Each row comes from the steps of one path. Every step used is in the known rows, and no mark comes twice. Write the path behind each row, first mark first.
Known rows:
nedu/beres/vasuz/noluf/velam/suvop/lomu/volis/rame: [ 2.76 -1.16 -2.31 -1.22 -3.25  0.23  0.82 -2.50 -1.05  0.46  3.34 -0.02
 -0.86  1.89 -1.50 -0.36 -2.32 -1.80  0.37 -0.44  2.69  0.19 -0.61 -0.93
 -1.59 -0.94 -3.20  0.09  2.77 -2.61  0.96  1.07  1.91 -0.91 -0.58  1.60
 -1.45  0.63 -1.78 -0.61  1.66 -2.73 -3.33]
rame/noluf/lomu/velam: [ 0.60 -0.63  0.35 -0.52  0.20  1.12 -1.79  0.93 -1.55 -0.09 -2.08 -0.90
  0.14 -2.49 -1.56 -1.17 -1.07 -0.38  0.73  1.86 -2.85  0.46  0.34  1.70
  1.92 -0.24  0.14  0.32 -1.06  1.81 -0.77  1.28 -0.11  1.18 -0.30  1.01
  1.04  1.36  0.12 -2.83 -1.36 -1.24  2.60]
nedu/beres/volis/rame: [ 1.84  0.12 -0.84 -1.49  0.54  0.77 -2.91 -0.05 -1.11  1.73 -2.32  2.65
  3.65  1.21 -1.60 -2.09 -0.60  1.33 -1.73  0.13 -3.17 -1.14  0.16  0.77
 -2.23 -0.90  1.23  1.92  1.23  0.49  0.35 -0.48  2.31 -0.86  1.30 -1.13
 -0.17  0.21  1.55 -0.20  1.78  0.50 -2.59]
suvop/lomu/velam/vasuz/zilumav: [-0.33 -2.70  1.23  1.67  1.10  0.71  0.36  1.02 -0.09 -2.24 -1.33  1.46
  2.01 -1.34  2.42 -0.08 -0.10 -2.03  1.85  1.31  0.48  2.55  1.30 -1.81
  0.72 -4.71 -1.24  1.03 -1.88  4.00 -1.46  3.23  0.10  2.75  1.45 -0.37
 -0.96  0.06 -1.83  0.74 -0.30 -0.10  1.60]
nedu/beres/vasuz/lomu/volis/rame/noluf/velam/suvop: [ 2.94 -0.03 -1.55 -1.24 -3.96 -0.92 -1.79 -2.64 -0.71  1.91  0.91 -0.98
  0.66  1.78 -2.63 -0.20 -0.65 -0.63 -0.96  0.86 -0.38  1.55 -0.98  1.09
  0.67  0.25 -1.82 -0.48  1.37 -4.63  1.56 -1.49  0.07 -0.86 -1.89  0.98
 -0.34 -0.27 -2.47 -0.12  0.32 -2.18 -0.59]
nedu/beres/volis/rame/noluf/lomu/velam/vasuz: [ 0.82 -2.58 -0.97 -1.67 -0.37 -0.12 -1.34 -1.56 -0.54 -0.08 -1.64 -2.58
  2.89 -0.32 -1.28  1.69 -1.31 -1.43 -1.59  2.67 -2.42  0.97  1.85 -0.58
  0.94 -0.20 -1.71  1.32  1.65  0.06 -1.69 -2.64 -2.38  0.65 -1.28 -3.99
 -1.32  0.26 -1.70 -1.41 -3.43 -1.86  0.32]
rame/noluf/velam/volis/nedu/beres/vasuz/zilumav/suvop: [ 0.05 -0.77  3.34  3.01  0.36 -2.01 -0.79  0.25  2.06 -0.69  1.62 -1.36
 -2.21  1.66  0.32  2.12  0.76 -0.48 -0.66 -1.36  0.29  2.02 -0.19  0.74
  0.23  2.13  1.91 -1.24 -0.17 -2.49  0.01 -3.46 -2.05  0.06  0.89 -3.87
 -2.16 -1.34 -0.30  3.02  0.30  3.09  0.53]
zilumav/suvop/lomu/rame/noluf/velam/vasuz: [ 0.87 -0.72 -0.37  1.21 -2.63 -0.37  1.20  0.17  1.59 -2.68  3.67 -2.78
 -2.37 -1.97 -0.60 -0.84 -0.77 -0.99  1.20  3.27  2.35 -1.20 -2.37 -1.00
  2.11 -0.67  0.62 -2.25  0.41  0.96  0.31 -1.44  1.19  1.27 -2.34 -2.94
 -0.20  0.15 -2.11 -2.76 -0.55  0.11  2.75]
suvop/lomu/noluf/velam: [-0.66  0.65  0.10  0.03 -0.03  1.15 -1.47  2.07  0.45 -2.52  1.61  2.18
 -4.16 -1.65 -0.85 -4.16 -1.42  0.42  3.27  1.99  2.00 -2.25  0.80 -1.00
  0.70 -1.97  0.29  0.60 -1.01  2.51  0.70  1.61  3.72 -0.43  1.47  2.51
  1.31  0.94  0.39 -2.34  1.93 -0.77  0.16]
beres/vasuz/suvop/zilumav/noluf/rame: [-1.48  0.04  1.27 -2.02  1.20  3.25  1.34 -0.25 -2.05  2.15  1.27 -1.47
 -0.76  0.33  3.28 -1.96  1.41  1.93 -0.35 -2.17  1.77 -1.92  0.34  1.49
  0.30  1.46  2.12  3.14  0.56 -0.78 -0.41  1.19  2.71  0.73 -1.58  4.34
  1.09 -2.83  0.93 -1.54 -2.94  0.71  0.43]
velam/volis/rame/noluf/lomu: [ 0.40 -0.47 -0.33 -2.94  2.41 -1.38 -2.68  0.53 -0.77  0.28 -2.01  1.66
  1.03 -2.36 -3.08 -0.21 -2.59 -0.25 -2.74  0.42 -0.36  0.42  1.55  0.18
 -0.08  1.74  0.23  3.03  2.24 -1.05 -0.80  1.02  1.03  0.52 -1.32 -0.29
  1.96  2.94  1.50 -3.18  1.26 -0.60  0.65]
beres/rame/noluf/velam: [ 0.84  2.46 -1.42  1.10  0.11 -0.42 -1.47  0.40 -0.48 -0.08 -0.35 -0.69
 -1.58 -1.54 -1.36  0.25  0.12  3.37  0.34  1.08 -0.73 -3.22 -2.49  1.03
  2.67  0.72  1.86 -3.66 -0.18 -0.23  0.16  1.04 -0.14 -0.61 -0.78  2.14
  1.98  0.78  2.35 -1.41  0.96  2.74  1.00]
nedu/beres/rame/noluf/velam/suvop: [ 1.42  1.29 -1.02  2.07 -1.86 -1.95 -0.28 -1.69  1.24  1.54  0.11 -0.51
  0.08  1.79 -0.56  1.97 -0.52  2.09  0.19  0.42  0.34 -1.42 -3.33  0.59
  3.08  0.99  0.02 -3.90 -0.05 -1.79  0.09 -1.11  1.08 -1.37  0.23  2.39
  1.36 -0.61 -1.33 -0.51  0.40  0.80  0.31]
suvop/zilumav/beres/nedu: [-4.24  1.78 -1.10 -0.33  0.44  2.42  2.19  1.53 -0.58  0.86 -1.49  3.36
  0.13 -1.95  3.63 -1.98  2.08 -0.15  3.45  0.39  1.31 -2.64  0.20  1.73
 -3.33 -0.58  0.42  3.78 -1.35  4.54  0.46 -0.19  3.53  0.39  0.19  2.70
  3.08 -0.75  3.06  1.12  1.86  2.61 -0.46]
nedu/beres/volis/rame/noluf: [ 1.89 -0.06 -0.42 -2.52 -0.07 -1.44 -3.14 -0.51 -2.35  2.46 -1.58 -0.16
  1.44  0.20 -2.66 -1.44 -0.86  1.87 -3.06  0.55 -4.02 -0.65 -0.78  0.73
 -1.68  1.01  2.32  0.74  2.57 -2.16  0.43 -1.47  1.76 -1.45  0.00 -2.28
  0.25  2.07  1.08 -2.19  0.70  0.39 -2.21]
suvop/lomu/noluf/velam/vasuz: [-0.84 -0.60 -0.44  0.38  0.06  0.63 -0.84  1.27  1.11 -4.05  2.25  0.61
 -2.77 -1.53  0.46 -0.61 -1.09 -0.16  3.12  2.78  3.34 -1.38  2.13 -2.43
  1.02 -2.86 -0.80  0.74  0.19  3.03  0.71  0.09  2.30  1.10 -0.51 -0.44
  0.75  0.48 -0.03 -1.57  0.40 -0.91  1.63]
zilumav/suvop/beres/vasuz/velam/volis/nedu: [-2.14  0.67  2.30  1.57  0.75 -0.20  1.24  3.34  5.33 -5.83  2.12  1.47
  1.84  0.19 -0.34  4.45  2.05 -1.22 -0.44 -2.43  2.23  1.10 -1.85 -0.83
 -3.55  2.10  1.37  0.06  0.32  0.25  0.84 -0.15 -1.72  1.92  0.19 -2.74
 -0.43 -0.01  3.60  4.22  1.25  3.42  0.78]
volis/rame/noluf/lomu/velam/vasuz: [ 0.89 -1.92 -1.10 -2.01  0.33  0.59 -1.53 -0.10 -0.64 -0.82 -1.08 -1.70
  1.81 -2.10 -1.60  1.31 -1.77 -1.35 -1.11  1.87 -1.13  1.96  1.90  0.42
  1.99 -0.97 -1.00  1.28  1.23  1.42 -1.48  1.64 -1.51  2.36 -2.60 -1.32
  0.22  1.06  0.00 -1.51 -2.27 -1.28  1.51]
beres/rame/noluf/velam/vasuz/lomu: [-0.03  0.17 -0.80  1.60  0.17 -0.64 -0.59  0.06  0.13 -0.77 -2.44 -0.06
  1.42 -2.92 -0.40  2.79  1.64 -0.18  0.73  3.05  0.06 -0.14  0.27 -1.09
  4.39 -1.43 -0.11 -1.37 -0.28 -0.49  0.73 -1.47 -0.54  1.09 -3.17 -1.68
  0.78 -0.72  0.92 -0.04  0.05  0.68  3.28]
volis/rame/noluf/lomu/velam/vasuz/suvop/beres/nedu: [-2.00  1.03 -3.64 -2.83 -0.19  1.22  2.96  0.16 -1.27 -0.42 -0.85 -1.49
  1.56 -3.67  1.37  2.79  0.56 -3.43 -2.44  0.61  2.51  2.86 -0.80 -1.84
  1.04  2.01 -0.88  2.32  0.71  2.39 -3.83 -0.36 -2.32  0.85 -2.53  0.15
  0.00 -1.27  0.42  0.44 -4.49  0.26 -1.52]
volis/rame/noluf/velam: [ 2.12  1.55 -1.97 -2.47  0.09  0.40 -2.61  0.72 -1.35  0.82  0.12 -0.08
 -1.43 -0.92 -3.97 -1.26 -1.69  1.49 -0.75 -0.16 -1.10 -0.80 -1.31  1.79
  1.80  0.48  2.85 -1.04  1.77 -1.06  0.26  3.21 -0.02  0.01 -0.30  3.08
  2.05  2.29  2.57 -0.93  1.67  1.26  0.08]
lomu/volis/nedu/beres/vasuz: [ 1.63  0.98  0.78  1.03 -0.09  1.23 -1.11  1.83 -1.09 -1.09  0.88 -0.52
 -0.29  1.61 -0.55 -0.12  0.80  2.49  1.67 -0.25 -2.11  0.05  2.71  1.64
 -5.03 -0.93 -0.85 -0.31  0.03  0.17  3.67 -2.71  0.10  0.89  1.58 -2.61
 -2.32  0.44  2.56  2.72  1.62 -1.03 -1.00]
volis/nedu/beres/vasuz: [ 1.41  0.68  1.63  1.76  0.38  0.26 -0.04  2.65  0.41  0.07 -0.45 -0.10
  0.53  1.03 -0.65  1.79  1.48  2.31  2.15 -0.36 -1.73  0.03  3.30  1.30
 -3.22 -0.87 -0.26  0.46  0.14  0.13  3.42 -2.50  0.39  2.00  2.20 -2.05
 -1.69  0.61  3.23  3.86  1.24  0.31 -0.28]
lomu/noluf/velam/vasuz/zilumav: [-0.97 -0.35  0.47  1.79  2.56  1.12 -2.52  0.38 -0.56 -1.26  0.20  1.66
 -1.94  0.58  2.18 -0.15 -0.40 -0.29  1.31 -0.22  1.35  0.98  2.88 -1.23
  2.23 -4.07  1.04 -0.17 -1.61  3.13 -0.49  2.03 -0.23 -0.32  0.83 -0.23
  0.25 -0.81  0.88  1.48  0.19  1.25  1.35]
vasuz/velam/volis/nedu/beres/rame: [-0.92  0.78  1.00  3.59  1.82 -1.66  1.24  1.77  3.84 -3.03 -2.34  2.45
  3.34  1.96  0.17  3.36  0.63  1.52 -0.43 -1.13  0.60  0.99 -0.30 -0.05
 -0.16  0.30  0.04 -3.43 -0.12 -0.50  0.21 -1.44 -1.81 -1.12  2.80 -1.96
 -1.18 -0.30  2.42  4.52  2.78  1.02 -1.46]
suvop/rame/noluf/velam: [ 1.91  1.60 -1.33 -0.44  0.96 -0.37 -1.33  1.18 -0.42  0.06  0.94 -0.03
 -2.85 -0.83 -2.26 -1.18 -0.12  2.03  0.63 -0.21 -0.84 -1.55 -2.59 -1.13
  1.96  2.13  2.83 -2.61  0.32  0.38  0.24  3.26  0.04  0.51  0.60  3.88
  0.95  1.22  0.02 -1.35  1.73  1.67  2.40]
nedu/beres/vasuz/suvop/lomu/rame: [ 2.18 -0.69  0.02  1.58 -3.20 -0.35  3.65 -0.12 -0.06  1.01  0.45  0.14
  2.01  0.67  1.93 -2.98  1.41  0.39  1.15  1.89  1.53 -0.02  0.18 -0.63
 -0.26 -2.18 -1.27 -0.34 -1.35  0.88  2.08 -2.28  2.39  0.29  1.37 -0.92
 -2.07  0.46 -2.86 -0.90  0.50 -3.39 -0.87]
lomu/rame/noluf/velam/suvop/zilumav/beres: [-2.88  0.46 -0.54 -1.64 -1.68  0.69  2.34 -2.03  1.30  3.12  2.06  0.60
 -0.51  2.00  0.53 -2.51  0.57 -0.11  1.85 -1.04  0.52 -3.76 -3.08  2.04
  0.12  0.53  1.60 -0.39 -1.50  0.50  1.04  1.74  1.54 -1.58 -0.47  4.12
  3.74  1.26 -1.20 -1.03  1.67  0.33  0.42]
beres/rame/noluf/velam/vasuz: [ 0.55  0.95 -1.86  1.35  0.19 -0.75 -0.82 -0.29  0.25 -1.88  0.45 -2.00
 -0.37 -1.35  0.03  3.39  0.30  2.44  0.51  1.98  0.92 -2.27 -0.89 -0.62
  2.79 -0.43  0.62 -3.12  1.00  0.53  0.26 -0.30 -1.13  0.99 -2.51 -0.85
  1.32  0.32  1.75 -0.73 -0.51  2.27  2.42]
velam/vasuz/suvop/beres/rame/noluf/lomu/volis: [-1.35  2.25 -2.69 -1.30  1.58  0.24  1.06 -1.32 -2.14 -1.29  0.16 -0.23
 -0.36 -1.58  1.97  1.80  0.54  0.30 -2.42  0.53  0.68 -0.79 -1.21 -1.40
 -0.57  1.65 -1.06 -1.31 -0.66  1.41 -0.68 -2.22 -0.98 -1.44 -2.14 -0.72
  0.62 -0.46  0.13 -3.60 -2.24 -2.38  0.47]
lomu/volis/nedu/beres/vasuz/velam/noluf/rame: [ 1.44  0.42  0.02  1.10  1.78  0.40  3.20 -0.54 -2.50 -2.02  1.56 -3.73
  0.20  2.39 -1.24  1.09 -1.55 -0.62 -0.87 -1.03  0.61  0.80  1.39  0.02
 -2.13  0.14  0.50 -2.43  1.52 -3.37  1.79 -0.10 -2.74 -1.81  2.03 -0.02
 -2.28 -0.42  1.09  4.36 -0.45  0.10 -0.83]
nedu/beres/vasuz/zilumav/noluf: [-0.84 -1.53  3.94  3.01  1.32  1.09 -2.25  0.98 -1.35  0.41 -1.50  0.03
 -1.95  1.42  3.85 -0.49  0.54  1.90  1.51 -2.62 -1.31  0.66  2.16  1.23
 -1.24 -1.79  0.70  0.59 -1.43  0.43 -0.09 -1.43  2.60  0.46  2.36 -1.14
  0.23 -1.05  1.45  0.43 -0.93  0.07 -1.83]
vasuz/velam/suvop/zilumav: [-0.73 -0.20 -0.63 -0.53 -1.79  0.10  1.22  1.29  2.39 -0.17  0.70  5.16
  3.37  2.31  0.47  1.12  0.47  0.12  1.53 -1.43  1.73 -0.70 -1.79  1.32
  0.11 -2.42 -0.04  1.13  0.83  1.51  1.55  3.50  2.32  1.28  1.11  5.69
  3.33 -0.91 -0.41  1.62  1.28  0.19  3.73]
vasuz/zilumav/beres/rame/noluf/lomu/volis: [-1.91  2.35  0.24  0.59  2.02 -0.21 -0.69 -1.51 -2.31  1.50 -2.93  1.27
 -2.42 -1.35  2.12 -3.02 -0.19  0.24 -0.55 -0.15 -2.16 -0.96  0.28  1.77
 -1.99  0.06 -0.92 -0.47 -3.46  1.07 -0.78 -0.09 -0.25 -3.33  0.74 -0.04
  1.39  0.75  0.78 -2.88  1.09 -0.82 -1.61]
nedu/beres/vasuz/velam: [ 2.05  0.30  0.27  3.47 -2.07 -0.72  1.38  1.00  2.06 -1.64 -1.21  1.02
  2.03  2.57  1.28  2.99  2.22  1.40  2.06  0.57  0.17  0.84  0.88  1.40
 -0.81 -2.25 -0.77 -1.77 -0.07 -0.75  3.29 -2.19 -0.45  0.64  3.05  1.02
 -0.20  0.53  1.80  2.88 -0.20 -1.13  1.46]
beres/rame/noluf/lomu/velam/suvop/zilumav: [-1.87 -1.10 -0.73 -1.14 -0.99 -0.19  0.49 -0.77  0.70  2.14  0.32  1.53
  2.23 -0.46  0.01  0.19 -0.35  0.58 -0.18  0.48 -0.49 -2.34 -1.75  1.24
  2.12  0.62 -2.07  0.83 -0.34  1.08 -1.60  2.41  1.20  1.00 -2.16  4.10
  2.21 -1.56 -2.68 -1.98 -1.98  0.71  2.18]

Write each row's path:
[-1.56  0.52 -2.68 -4.35 -1.06  1.14  0.94 -2.25  0.85  1.96 -0.68  2.18
  3.57  1.71  1.36  0.09  1.75 -0.49 -0.46 -1.04  1.03 -2.64 -0.28  0.53
 -0.18 -0.45  1.47  4.19  1.38  1.31 -0.62  0.94 -1.87 -0.55 -1.24  1.50
  2.30 -1.16  0.68  1.15  0.61  1.20 -0.76]
noluf/velam/vasuz/suvop/zilumav/beres/volis/rame
[ 0.44 -0.81  1.77  1.53  2.68 -2.79  0.23  0.48  1.20  0.24  0.74 -0.78
 -1.39  2.09 -0.44  2.20  0.89  0.57 -0.70 -2.51  0.01  1.91  1.52 -2.90
 -0.71  2.54  0.43 -1.44  0.39 -2.70 -0.44  0.06 -4.29  0.35  2.94 -0.95
 -3.25  0.72 -1.15  4.41  1.01  2.36 -0.37]
suvop/rame/noluf/velam/volis/nedu/beres/vasuz/zilumav
[ 1.32  2.37  0.20 -1.33 -1.34 -1.81  0.11  2.83  1.78 -1.67  0.44  0.74
 -1.62 -0.41 -3.55 -0.61 -1.65 -1.15 -0.56 -2.55 -0.39  3.08 -0.69 -0.53
 -2.38  1.62 -1.11 -0.28  0.74 -0.40 -0.18  3.32 -3.04 -0.13  1.44 -0.16
 -0.87  0.10 -0.95  1.81  2.00 -1.38  1.10]
vasuz/velam/suvop/rame/noluf/lomu/volis/nedu
[-0.63 -1.12  1.84  3.89  0.38 -0.82 -0.62 -0.94  1.09  0.04 -1.21 -0.72
 -0.18 -1.80  3.09  1.27  0.38 -1.57 -1.47  1.26 -0.80  1.93 -0.93  0.93
  3.90 -0.54 -0.20 -1.26 -2.78  2.23 -3.11 -0.64 -0.83  0.67 -2.27 -3.24
 -0.93 -3.60 -1.92 -1.20 -3.16  2.50  1.88]
beres/rame/noluf/lomu/velam/vasuz/zilumav/suvop
[-0.57  0.49 -0.55 -3.29 -0.61 -0.32  2.28  0.60 -2.22  2.45  1.18  0.26
 -1.18  1.60 -0.04  0.56  1.20  1.04  0.01 -1.20 -0.47  0.10  3.12  1.72
 -2.07  1.54 -0.91  2.25  1.84 -1.47  2.33 -3.81 -1.96 -0.07  0.89  0.52
 -0.74 -0.65 -0.70  1.16 -1.32 -3.72  1.34]
rame/noluf/lomu/volis/nedu/beres/vasuz/suvop/zilumav
[-0.37  1.56 -0.39 -2.15  0.12 -0.47 -1.78 -1.49 -0.76  2.82 -1.99  0.01
 -0.90 -0.07 -1.38 -2.00  0.00 -0.15 -0.96 -1.21 -2.18 -1.50 -1.39  1.06
 -0.15  0.44  2.81  0.86 -0.30 -1.33 -1.43  2.30 -2.25 -2.50  1.12  1.05
  1.97  1.88  1.66  0.03  1.46  2.92 -2.30]
vasuz/zilumav/beres/volis/rame/noluf/velam
[-0.66  0.38  1.25  2.12  0.92 -3.75  0.66  1.01  2.37 -2.23 -1.66 -0.27
  1.37  1.08 -1.05  3.66  0.23  1.90 -1.93 -0.64 -0.36  1.46 -1.30 -0.10
  0.18  2.08  1.16 -4.14  1.48 -3.15  0.22 -2.32 -2.24 -1.69  1.36 -3.22
 -0.60  1.68  1.70  2.19  1.56  0.82 -1.21]
vasuz/velam/volis/nedu/beres/rame/noluf
[-1.52  1.28 -1.24  0.67 -0.29  0.53 -0.57 -2.32 -1.04 -1.47 -1.51 -0.61
 -0.42 -1.48  1.42 -0.39  1.63 -0.47  0.86  2.50 -0.66 -0.71 -0.94  0.44
  0.52 -0.76 -0.49 -2.02 -1.88 -0.13  1.18 -2.29 -0.80 -1.81 -3.23 -2.07
  1.01 -0.17  0.41 -1.63  1.40 -1.22  0.46]
zilumav/beres/rame/noluf/velam/vasuz/lomu/volis
[-2.25 -1.49  0.28 -1.09 -0.06  2.83  1.33  0.59 -0.52  0.47  0.48  0.37
  0.31 -0.12  2.59 -2.07 -0.54 -0.57  0.58 -1.19  1.98 -1.08  1.89  0.47
  2.18 -1.60 -0.07  2.10 -0.51  3.37 -1.00 -0.31  1.18  0.72 -1.71 -0.90
  1.44 -2.13 -1.06 -1.94 -2.01 -2.97  1.90]
velam/vasuz/suvop/zilumav/noluf/lomu/rame
[-0.20  0.47 -0.75  1.34 -1.90  2.48  1.60 -0.43  1.52  0.72  1.34  0.57
  3.02 -0.45 -0.85 -0.83  2.24 -1.99  0.92  0.79  0.85 -1.73 -1.97 -1.43
  0.84 -1.15 -1.24 -0.70 -3.06  0.40  1.50  0.90  0.99  0.65 -1.89  1.19
 -0.12 -0.67 -0.69  0.97 -0.11  0.56  1.08]
noluf/velam/suvop/beres/vasuz/lomu/rame
[ 1.12  0.06  1.38  0.76 -2.28 -2.34  1.17  0.22  0.12  0.38  2.00 -1.47
 -2.91  1.42 -0.96 -0.07 -0.61 -0.57  1.27 -0.78  0.63  1.90  0.88 -0.85
 -2.77 -0.57 -2.82 -0.50  0.09 -3.00  0.61 -1.02 -2.17 -0.34  3.32 -0.78
 -2.47  0.57 -2.80  2.73  0.36 -0.96 -1.35]
rame/noluf/velam/suvop/lomu/volis/nedu/beres/vasuz/zilumav
[ 1.28  0.45  0.62  0.92 -1.69  0.12  0.89  1.11 -0.08  1.45  0.31 -3.23
 -1.30 -0.27 -3.90 -0.71  0.91 -0.14  1.16  1.02 -1.76  0.27  1.20  0.67
  1.57  0.30  0.62 -2.68 -0.35 -3.20  2.36 -2.77 -2.81 -0.44  0.41 -2.73
 -2.18  1.23  0.51  2.91  0.45 -0.76  0.37]
volis/nedu/beres/vasuz/lomu/rame/noluf/velam
[ 1.33  2.17 -0.90 -0.35 -1.72 -1.70  1.60 -1.53  0.60  1.95  0.33 -1.77
 -2.33  0.64  1.50  0.55  3.12  1.56  0.93 -0.91  0.63 -1.02 -2.15 -0.47
  1.57  3.11  2.28 -1.15 -0.71 -0.91  0.88  0.85 -2.25 -0.09 -0.30  3.55
  1.06  0.67 -0.64 -0.31  0.61  1.16  0.78]
zilumav/beres/vasuz/suvop/rame/noluf/velam
[ 1.46 -2.40 -1.39 -0.21  1.18  0.20 -0.85 -2.39 -0.34 -0.12  1.28  0.17
  1.65  2.51 -1.10  3.43 -1.05 -0.60 -1.19 -1.30  2.44 -0.06  0.97 -1.09
  1.07  0.80  0.39 -0.23  3.60 -2.98  0.65  0.26 -0.21 -0.38 -1.41  0.12
 -0.72  1.61  1.93  1.29  2.02  0.63 -1.69]
nedu/beres/vasuz/noluf/velam/volis/rame
[ 1.15 -0.98  0.18 -1.78 -0.64 -1.55 -1.83 -0.38 -1.81 -0.87  1.88  0.28
 -2.04 -1.70 -0.28 -3.00 -2.14 -1.43 -2.95  0.65 -0.22  2.91 -1.44  0.19
 -1.89 -0.82  0.54  0.75  1.37 -0.37 -0.87  1.13  2.23  0.10 -1.87 -2.96
 -0.75  0.52 -1.94 -3.26  0.67 -0.56 -1.64]
velam/vasuz/zilumav/suvop/lomu/volis/rame/noluf
[ 0.86  1.44  0.42 -0.92  2.77 -0.36  0.00  2.30 -1.19  0.39 -0.26  0.32
 -3.39  0.51 -2.88 -1.93 -1.68  0.45 -0.08 -1.46 -3.00  1.68  1.53 -0.50
 -2.86  2.69  0.08 -1.37  0.00 -0.03  0.82 -1.63 -0.81 -1.21  3.63 -1.19
 -2.61  0.69 -0.49  0.63  1.91 -3.30 -0.67]
suvop/rame/noluf/lomu/volis/nedu/beres
[ 2.22 -2.73  0.21  2.43 -1.07 -0.52  1.92 -2.13  1.08  2.42  0.70 -0.56
  1.20  2.04  1.41  2.72  0.42 -2.22  1.06 -1.22  0.51  1.46 -0.25 -2.99
  2.19  1.24 -2.89 -0.41 -0.41  0.28 -0.83  1.85  0.51  1.25 -0.55  2.01
 -2.62 -1.89 -4.40  0.32 -1.24 -0.95  0.89]
nedu/beres/vasuz/noluf/lomu/velam/suvop/rame
[-2.28 -0.75  0.16 -3.41 -0.17  2.94 -2.40 -0.17  1.04 -0.24 -0.53  0.70
  2.81 -0.97 -1.19 -1.37 -1.67 -1.96 -2.25 -2.24 -1.44 -1.58 -2.71 -0.77
 -1.82  1.61 -0.77  3.97 -0.16  1.66 -4.40  3.01  1.22  0.08 -1.30  0.62
  1.71 -1.38 -0.01 -2.34 -2.50  1.04 -3.48]
zilumav/noluf/lomu/velam/suvop/beres/volis/rame
[-0.63  0.88 -2.03 -4.29  1.03 -0.98  0.52 -0.67 -0.88  1.36 -1.62  0.03
  1.95 -2.17 -0.98  2.78  0.30 -1.55 -3.65 -0.07 -0.15 -0.25  0.27 -2.29
 -0.08  2.16  0.17  3.64  2.02 -0.06 -1.72 -1.35 -1.47 -0.13 -1.61 -1.60
  1.27  0.76  0.67 -2.48 -2.95 -0.81  0.24]
velam/vasuz/suvop/beres/volis/rame/noluf/lomu
[-2.96 -0.24  0.41 -0.27 -1.26 -1.13  0.97 -2.33  0.95  2.43 -0.30 -0.08
  1.57  0.36  2.13 -0.17  1.49  1.52 -0.11 -0.02 -1.50 -2.52 -3.92  2.17
  0.71  1.37  0.52 -1.15 -1.58  0.30 -0.73  1.83  1.53 -0.82 -2.48  2.67
  2.99  0.18 -1.18 -2.02 -0.17  1.99 -1.18]
lomu/velam/suvop/zilumav/beres/rame/noluf
[ 0.32 -0.57  0.59 -0.95  1.31  2.05 -2.81 -0.38 -2.51  1.12 -1.09  1.09
 -1.93  1.17  0.70 -3.44 -2.44  0.05 -1.33 -2.37 -1.41  1.48  3.48  2.15
 -2.90 -0.97 -2.20  2.24 -0.37 -0.41 -1.11 -0.18  0.69 -1.16  1.52 -0.29
 -0.84 -0.97  0.54 -0.69 -0.63 -2.88 -4.23]
nedu/beres/vasuz/zilumav/noluf/lomu/volis/rame
[-0.76 -0.71  3.28  2.57  1.76  0.31  1.79 -1.00  0.08  1.76  1.91 -0.50
 -4.18  0.17  3.09 -4.84  0.12 -1.43 -0.44  1.55  1.75  0.77  1.75 -0.83
 -0.43  0.23 -0.23  1.50 -2.78 -0.98 -0.47 -2.10  4.99 -2.12  1.69  0.36
 -3.41 -2.59 -2.68 -1.92 -2.36  0.00 -2.46]
nedu/beres/vasuz/zilumav/suvop/lomu/noluf/rame
[-1.99 -2.43  2.96  0.47  2.73  3.03  1.10  0.15 -0.89 -1.57 -0.29 -2.80
 -1.31 -1.93  2.94 -2.90 -1.53 -2.13  0.53 -0.30  1.53  1.76  0.28 -1.41
  1.18 -1.27  0.17  1.47 -1.66  1.16 -4.07  3.45  1.44  0.98  0.56  1.14
 -1.20 -1.67 -1.62 -1.65 -3.13  0.09 -0.91]
suvop/lomu/velam/vasuz/zilumav/noluf/rame
[-0.66 -3.16  3.37  2.14  1.16 -1.04  1.15  1.36  1.52 -2.03 -0.65  0.51
  2.02  0.77  1.04  0.83  0.51 -1.38  1.26 -0.23  0.31  2.88  2.80 -1.81
 -2.41 -1.37 -2.36  1.33 -1.08 -0.09 -0.62 -0.26 -1.96  1.94  3.44 -2.38
 -3.55  0.85 -1.69  3.99  0.67  0.19 -1.38]
suvop/lomu/velam/volis/nedu/beres/vasuz/zilumav
